Below are the code and all the weights of a small trained network. Each question names an input and a class and asks about switching units off, where a switched-off unit gives its printed mean instead of its output.

import numpy as np


def w(rows, s, z=0):
    codes = np.array(rows[::2]) - 128.0
    scale = np.full(codes.shape[1], s)
    scale[-1] = z or s
    return codes * scale


def f(y):
    return y / 2 * (1 + np.tanh(0.7978845608 * (y + 0.044715 * y**3)))


def log_softmax(a):
    a = a - a.max(-1, keepdims=True)
    return a - np.log(np.exp(a).sum(-1, keepdims=True))


def net(x, mask):
    res = np.array(x, float).reshape(1, 2) / 4 @ E
    y = f(res @ A[0][:, :-1].T + A[0][:, -1])
    res = res + np.where(mask, y, B[0][:, -1]) @ B[0][:, :-1]
    return log_softmax(res[-1] @ U[:, :-1].T + U[:, -1])


A, B = {}, {}
E = w([
[152,114,118,150,192,58,82,133,138,2],'x0',
[106,152,112,96,75,19,23,180,143,175],'x1',
],0.0056)
A[0] = w([
[133,126,136,124,105,174,155,125,123,251,96],'neuron 0',
[123,138,120,131,146,203,175,119,121,65,97],'neuron 1',
[133,123,132,134,146,97,120,128,122,57,105],'neuron 2',
[141,105,146,139,150,174,172,118,119,98,95],'neuron 3',
[133,126,124,130,137,131,129,134,129,103,254],'neuron 4',
[146,116,143,130,139,99,117,123,125,51,119],'neuron 5',
[131,124,116,145,149,186,182,114,135,88,112],'neuron 6',
[120,134,130,123,138,97,110,122,127,45,101],'neuron 7',
[140,129,110,137,153,111,115,139,135,69,99],'neuron 8',
[123,129,120,132,106,24,43,135,127,191,77],'neuron 9',
],0.017,0.0088)
B[0] = w([
[45,131,81,138,151,148,124,152,131,119,217],'neuron 0',
[151,123,136,77,138,121,125,164,133,124,200],'neuron 1',
[113,128,97,144,137,154,123,159,133,131,193],'neuron 2',
[163,131,124,97,116,126,122,166,128,132,180],'neuron 3',
[4,120,198,108,134,85,149,40,90,135,254],'neuron 4',
[100,129,93,136,127,148,131,140,135,132,205],'neuron 5',
[150,131,143,91,121,121,121,155,136,127,199],'neuron 6',
[121,136,86,142,132,152,124,158,138,138,197],'neuron 7',
[133,136,96,146,129,149,121,156,138,127,180],'neuron 8',
[150,124,154,47,133,126,135,169,129,121,252],'neuron 9',
],0.037,0.0082)
U = w([
[174,120,169,60,122,109,124,167,139,120,110],'0',
[76,144,18,179,147,188,124,127,138,131,119],'1',
[111,108,180,157,118,76,147,9,88,134,255],'2',
[169,133,116,159,120,135,120,126,135,125,96],'3',
[168,131,112,163,114,134,115,115,141,127,89],'4',
[167,126,112,161,117,138,120,120,142,130,90],'5',
[178,126,110,157,115,129,131,119,147,130,94],'6',
],0.012,0.0046)

Each question gives the input, the list of numbers given to net, and the class t.
The units are the neurons (one row each of A and B). Each row of codes is followed by its name. A weight is (code - 128) times the scale printed after its matrix; where a second scale follows, it is the last column's (A, B and U).
mask holds one flag per neuron, in row order. A switched-off neuron (its flag False) gives its mean, the last column of its row in B, instead of its output. The means were averaged over made-up inputs and are rounded, as every weight is.
A unit's drop is (log p(t) with every unit on - log p(t) with that unit switched off) / (log p(t) with every unit on - log p(t) with every unit switched off).
The circuit of an input: a set's keep is (log p(t) with only the set's units on - log p(t) with every unit switched off) / (log p(t) with every unit on - log p(t) with every unit switched off). Starting from all 10 units, units are removed one at a time, each time the one whose removal leaves the highest keep (on an exact tie, the one counted first), for as long as the keep stays at least 0.8.
circuit, biggest first: the units of the circuit, biggest drop first
top k neurons: the k neurons with the biggest drops, biggest first
drop when u is switched off: that unit's drop, to one decimal
input [-7,3], class 1: circuit, biggest first : neuron 0
input [3,-3], class 2: circuit, biggest first : neuron 9; neuron 0
input [-6,-7], class 0: top 2 neurons : neuron 1; neuron 6
input [-7,-8], class 0: top 3 neurons : neuron 1; neuron 6; neuron 3
input [-5,4], class 1: top 4 neurons : neuron 0; neuron 1; neuron 6; neuron 4
input [-7,6], class 1: top 4 neurons : neuron 0; neuron 1; neuron 6; neuron 3
input [4,3], class 1: top 3 neurons : neuron 1; neuron 6; neuron 7
input [-5,3], class 1: top 2 neurons : neuron 0; neuron 4
input [-1,-3], class 2: drop when neuron 9 is switched off : 0.7
input [4,2], class 1: drop when neuron 7 is switched off : 0.2
input [-3,2], class 2: drop when neuron 7 is switched off : 0.3
